Below are the code and all the weights of a small trained network. Each question names an input and a class and asks about switching units off, where a switched-off unit gives its printed mean instead of its output.

import numpy as np


def w(rows, s, z=0):
    codes = np.array(rows[::2]) - 128.0
    scale = np.full(codes.shape[1], s)
    scale[-1] = z or s
    return codes * scale


def norm(h):
    return h / np.sqrt((h * h).mean(-1, keepdims=True) + 1e-5)


def f(y):
    return y / 2 * (1 + np.tanh(0.7978845608 * (y + 0.044715 * y**3)))


def log_softmax(a):
    a = a - a.max(-1, keepdims=True)
    return a - np.log(np.exp(a).sum(-1, keepdims=True))


def net(x, mask):
    res = np.array(x, float).reshape(1, 5) / 4 @ E
    u = 0
    for l in range(3):
        y = f(norm(res) @ A[l][:, :-1].T + A[l][:, -1])
        res = res + np.where(mask[u : u + 7], y, B[l][:, -1]) @ B[l][:, :-1]
        u += 7
    return log_softmax(norm(res)[-1] @ U[:, :-1].T + U[:, -1])


A, B = {}, {}
E = w([
[129,135,126],'x0',
[134,1,19],'x1',
[117,114,143],'x2',
[91,72,185],'x3',
[224,92,151],'x4',
],0.0052)
A[0] = w([
[207,66,162,225],'0.n0',
[9,141,113,56],'0.n1',
[144,153,69,211],'0.n2',
[109,71,95,85],'0.n3',
[191,189,60,209],'0.n4',
[2,161,85,5],'0.n5',
[64,177,60,160],'0.n6',
],0.0087,0.0019)
B[0] = w([
[161,112,191,251],'0.n0',
[216,98,171,237],'0.n1',
[99,62,169,198],'0.n2',
[128,196,141,186],'0.n3',
[79,42,226,242],'0.n4',
[255,28,196,244],'0.n5',
[162,109,180,244],'0.n6',
],0.0085,0.0023)
A[1] = w([
[137,173,8,27],'1.n0',
[142,15,47,179],'1.n1',
[102,130,77,5],'1.n2',
[120,154,220,149],'1.n3',
[161,53,253,128],'1.n4',
[124,112,150,73],'1.n5',
[165,109,127,156],'1.n6',
],0.006,0.0021)
B[1] = w([
[179,111,131,107],'1.n0',
[127,254,112,175],'1.n1',
[239,76,127,106],'1.n2',
[138,162,34,185],'1.n3',
[20,75,126,254],'1.n4',
[121,82,150,132],'1.n5',
[75,199,132,146],'1.n6',
],0.0051,0.0068)
A[2] = w([
[73,229,67,117],'2.n0',
[162,46,41,100],'2.n1',
[221,101,219,250],'2.n2',
[170,122,33,180],'2.n3',
[170,82,100,4],'2.n4',
[97,79,2,184],'2.n5',
[79,89,138,170],'2.n6',
],0.0073,0.002)
B[2] = w([
[59,106,126,151],'2.n0',
[188,220,147,152],'2.n1',
[195,90,2,254],'2.n2',
[149,186,233,114],'2.n3',
[163,144,174,114],'2.n4',
[64,185,115,157],'2.n5',
[117,137,65,199],'2.n6',
],0.0069,0.0042)
U = w([
[73,92,158,252],'0',
[203,55,156,112],'1',
[82,255,165,81],'2',
[52,65,161,62],'3',
],0.0091,0.0033)

Each question gives the input, the list of numbers given to net, and the class t.
The units are the neurons (one row each of A and B). Each row of codes is followed by its name. A weight is (code - 128) times the scale printed after its matrix; where a second scale follows, it is the last column's (A, B and U).
mask holds one flag per neuron, layer by layer. A switched-off neuron (its flag False) gives its mean, the last column of its row in B, instead of its output. The means were averaged over made-up inputs and are rounded, as every weight is.
A unit's drop is (log p(t) with every unit on - log p(t) with that unit switched off) / (log p(t) with every unit on - log p(t) with every unit switched off).
The circuit of an input: a set's keep is (log p(t) with only the set's units on - log p(t) with every unit switched off) / (log p(t) with every unit on - log p(t) with every unit switched off). Starting from the 12 units with the biggest drops (on a tie, the unit counted first), units are removed one at a time, each time the one whose removal leaves the highest keep (on an exact tie, the one counted first), for as long as the keep stays at least 0.8.
units of the circuit, in order: the units of the circuit, biggest drop first
k most important neurons: the k neurons with the biggest drops, biggest first
k most important neurons of layer l: the k neurons of layer l with the biggest drops, biggest first
drop of u: that unit's drop, to one decimal
input [6,0,-2,-6,0], class 3: units of the circuit, in order -> [0.n4]
input [8,2,3,5,-6], class 1: units of the circuit, in order -> [0.n5; 0.n1]
input [-2,7,5,3,6], class 2: 2 most important neurons of layer 1 -> [1.n1; 1.n6]
input [7,-4,-8,-5,-2], class 0: units of the circuit, in order -> [0.n4; 1.n1]
input [3,4,1,-2,-1], class 2: 2 most important neurons -> [0.n5; 1.n1]
input [5,6,-7,2,-8], class 1: units of the circuit, in order -> [0.n5; 0.n1; 2.n1]
input [-1,3,-4,8,-8], class 1: 2 most important neurons of layer 0 -> [0.n5; 0.n1]
input [7,5,0,0,3], class 2: 3 most important neurons of layer 0 -> [0.n5; 0.n6; 0.n1]
input [4,-3,7,-7,3], class 0: 2 most important neurons -> [0.n4; 0.n5]
input [0,7,-3,-6,4], class 2: 2 most important neurons of layer 2 -> [2.n1; 2.n5]
input [-2,6,1,5,0], class 2: 2 most important neurons -> [0.n4; 1.n4]
input [-5,-3,5,-8,4], class 3: 2 most important neurons -> [0.n4; 0.n5]
input [6,7,-4,-1,5], class 2: 2 most important neurons -> [0.n5; 1.n1]
input [-7,-5,-4,2,4], class 2: units of the circuit, in order -> [0.n5]
input [7,1,4,-8,6], class 3: 3 most important neurons of layer 0 -> [0.n4; 0.n5; 0.n1]
input [-6,3,1,2,-4], class 1: 3 most important neurons -> [0.n5; 0.n1; 0.n4]
input [-1,5,0,-1,-6], class 1: 2 most important neurons -> [0.n5; 0.n1]
input [0,3,-4,4,-5], class 1: drop of 0.n5 -> 0.5
input [-2,-2,-5,-1,0], class 0: drop of 2.n6 -> 0.0
input [-6,7,-4,0,-5], class 2: drop of 1.n1 -> 0.2
